Here is a tiny trained network, its code and every weight. The questions are about switching its units off for an input and a target symbol, where a switched-off unit gives its printed mean instead of its output.

import numpy as np


def w(rows, s, z=0):
    codes = np.array(rows[::2]) - 128.0
    scale = np.full(codes.shape[1], s)
    scale[-1] = z or s
    return codes * scale


def norm(h):
    return h / np.sqrt((h * h).mean(-1, keepdims=True) + 1e-5)


def f(y):
    return np.maximum(y, 0)


def softmax(a):
    e = np.exp(a - a.max(-1, keepdims=True))
    return e / e.sum(-1, keepdims=True)


def log_softmax(a):
    a = a - a.max(-1, keepdims=True)
    return a - np.log(np.exp(a).sum(-1, keepdims=True))


def net(x, mask):
    ids = ['ΔΘΞβλμτω'.index(c) for c in x.split()]
    T = len(ids)
    res = E[ids] + P[:T]
    r = norm(res)
    for j in range(2):
        rows = slice(2 * j, 2 * j + 2)
        q, k, v = (r @ M[0][rows].T for M in (Q, K, V))
        z = softmax(np.where(np.tri(T) > 0, q @ k.T / 2**0.5, -1e9)) @ v
        o = O[0][rows]
        res = res + np.where(mask[j], z, o[:, -1]) @ o[:, :-1]
    y = f(norm(res) @ A[0][:, :-1].T + A[0][:, -1])
    res = res + np.where(mask[2:14], y, B[0][:, -1]) @ B[0][:, :-1]
    return log_softmax(norm(res)[-1] @ U[:, :-1].T + U[:, -1])


Q, K, V, O, A, B = {}, {}, {}, {}, {}, {}
E = w([
[204,176,132,154,94,87,195,110],'Δ',
[111,202,52,120,100,152,201,121],'Θ',
[41,176,159,203,134,92,109,70],'Ξ',
[179,131,202,160,131,70,19,83],'β',
[180,142,160,161,100,230,176,131],'λ',
[177,132,86,124,177,132,117,204],'μ',
[158,151,61,185,1,98,61,142],'τ',
[89,139,81,78,82,178,9,83],'ω',
],0.0071)
P = w([
[63,100,177,94,22,80,156,3],'0',
[172,124,75,182,137,118,151,31],'1',
[173,183,86,165,109,107,129,106],'2',
[183,185,88,164,111,101,118,152],'3',
[183,182,94,159,141,102,116,186],'4',
[194,172,82,177,164,101,98,207],'5',
[190,176,81,193,196,88,88,213],'6',
],0.0038)
Q[0] = w([
[181,136,104,119,85,134,174,253],'head 1',
[128,77,127,95,125,143,179,184],'head 1',
[119,87,157,113,169,165,171,107],'head 2',
[76,89,172,78,98,80,148,122],'head 2',
],0.014)
K[0] = w([
[92,90,195,95,28,135,163,54],'head 1',
[104,147,150,165,75,156,167,2],'head 1',
[71,153,214,185,127,116,170,76],'head 2',
[73,144,196,141,45,176,107,80],'head 2',
],0.0086)
V[0] = w([
[144,116,117,44,73,233,191,195],'head 1',
[2,141,83,121,153,167,99,107],'head 1',
[84,124,54,28,88,47,129,91],'head 2',
[98,125,67,136,184,161,14,172],'head 2',
],0.0055)
O[0] = w([
[217,224,83,68,135,115,133,125,3],'head 1',
[91,174,106,242,150,184,66,51,117],'head 1',
[114,115,14,86,243,87,145,132,138],'head 2',
[144,175,143,1,118,98,132,94,91],'head 2',
],0.0064,0.0045)
A[0] = w([
[100,177,169,73,132,150,8,22,91],'neuron 1',
[127,185,155,192,230,56,171,233,161],'neuron 2',
[136,40,73,135,77,196,148,57,89],'neuron 3',
[110,128,2,141,240,144,168,164,1],'neuron 4',
[71,144,148,124,53,37,39,110,96],'neuron 5',
[161,158,131,98,94,114,129,149,226],'neuron 6',
[144,194,122,154,105,147,178,90,123],'neuron 7',
[76,42,195,94,88,94,158,146,27],'neuron 8',
[89,49,52,190,157,67,119,127,92],'neuron 9',
[55,103,99,128,174,99,57,64,126],'neuron 10',
[88,164,85,169,200,205,110,125,65],'neuron 11',
[104,163,149,222,118,139,93,95,86],'neuron 12',
],0.008,0.0064)
B[0] = w([
[162,97,101,135,29,98,164,77,182],'neuron 1',
[130,89,102,128,15,147,115,132,246],'neuron 2',
[200,163,157,60,154,150,172,122,174],'neuron 3',
[87,50,90,71,180,252,94,174,175],'neuron 4',
[192,163,160,112,109,158,130,193,225],'neuron 5',
[68,136,149,154,142,126,125,122,224],'neuron 6',
[127,87,86,131,187,115,93,126,181],'neuron 7',
[189,90,114,122,153,112,60,96,159],'neuron 8',
[115,173,85,130,156,61,107,130,245],'neuron 9',
[97,172,164,133,154,177,92,107,228],'neuron 10',
[124,79,157,127,84,115,136,177,182],'neuron 11',
[135,104,120,112,149,136,186,159,254],'neuron 12',
],0.011,0.006)
U = w([
[169,74,39,194,107,44,178,116,28],'Δ',
[74,78,54,56,177,166,112,159,139],'Θ',
[23,155,168,216,116,130,88,133,252],'Ξ',
[177,79,181,133,163,100,43,113,147],'β',
[189,110,173,119,113,193,222,157,184],'λ',
[60,98,207,17,125,73,191,145,7],'μ',
[170,243,95,101,152,102,130,174,124],'τ',
[141,158,97,138,102,181,85,1,76],'ω',
],0.0096,0.0023)

Each question gives the input, a string of symbols that net reads in full, and the target symbol t.
The units are the heads (2 rows each of Q, K, V and O) and the neurons (one row each of A and B). Each row of codes is followed by its name. A weight is (code - 128) times the scale printed after its matrix; where a second scale follows, it is the last column's (O, A, B and U).
mask holds one flag per unit, heads first, then neurons. A switched-off unit (its flag False) gives its mean, the last column of its rows in O or B, instead of its output. The means were averaged over made-up inputs and are rounded, as every weight is.
A unit's drop is (log p(t) with every unit on - log p(t) with that unit switched off) / (log p(t) with every unit on - log p(t) with every unit switched off).
The circuit of an input: a set's keep is (log p(t) with only the set's units on - log p(t) with every unit switched off) / (log p(t) with every unit on - log p(t) with every unit switched off). Starting from the 12 units with the biggest drops (on a tie, the unit counted first), units are removed one at a time, each time the one whose removal leaves the highest keep (on an exact tie, the one counted first), for as long as the keep stays at least 0.8.
units of the circuit, in order: the units of the circuit, biggest drop first
unit that matters most: the unit with the biggest drop
k most important neurons: the k neurons with the biggest drops, biggest first
which heads matter: for each layer, one digit per head in row order, 1 if its drop is at least 0.15 and else 0, layers parted by /
input Ξ Ξ λ μ Δ τ, target λ: which heads matter : 11
input Ξ μ λ λ Ξ Ξ Θ, target λ: which heads matter : 11
input τ μ λ, target Ξ: 3 most important neurons : (neuron 6; neuron 12; neuron 5)
input Θ Ξ μ ω ω Δ μ, target ω: unit that matters most : head 2
input τ τ μ Ξ Ξ Θ, target Ξ: units of the circuit, in order : (neuron 6; head 2; neuron 12)
input τ τ Ξ μ, target Ξ: which heads matter : 01
input Ξ λ μ τ ω λ Ξ, target λ: units of the circuit, in order : (neuron 5; head 2)
input Ξ Ξ Ξ ω ω Ξ, target ω: units of the circuit, in order : (head 2; neuron 1; neuron 10)
input β τ Ξ Ξ μ Ξ λ, target β: units of the circuit, in order : (head 1; neuron 8; head 2)
input Δ ω μ Ξ Θ, target μ: units of the circuit, in order : (head 1; head 2; neuron 6)
input Ξ Ξ Ξ ω, target ω: units of the circuit, in order : (neuron 1; neuron 10)
input λ λ Ξ λ, target Ξ: units of the circuit, in order : (head 2; neuron 5)
input λ Δ β Θ λ, target Δ: units of the circuit, in order : (neuron 10; neuron 5)
input β Ξ Ξ Θ, target Θ: units of the circuit, in order : (neuron 4)
input μ Ξ μ, target Ξ: 2 most important neurons : (neuron 10; neuron 4)
input λ Δ Θ, target Θ: which heads matter : 00
input τ μ Ξ Θ, target Ξ: units of the circuit, in order : (head 2; neuron 6; neuron 12)
input λ λ Θ Ξ Δ, target Δ: 4 most important neurons : (neuron 10; neuron 7; neuron 5; neuron 4)
input Θ ω Ξ β Ξ, target β: which heads matter : 10
input Ξ λ Ξ μ Θ λ Θ, target λ: units of the circuit, in order : (head 1; head 2; neuron 9; neuron 12)
input λ Ξ ω Ξ μ Ξ Θ, target τ: units of the circuit, in order : (head 1)
input Δ Ξ λ λ μ Ξ λ, target μ: 2 most important neurons : (neuron 6; neuron 5)
input λ Ξ Ξ μ Ξ λ λ, target τ: units of the circuit, in order : (head 1; neuron 4)
input Ξ Θ τ, target τ: which heads matter : 00
input λ λ Θ μ Ξ Δ, target τ: which heads matter : 11
input Ξ Ξ Ξ Θ τ, target τ: 2 most important neurons : (neuron 9; neuron 5)
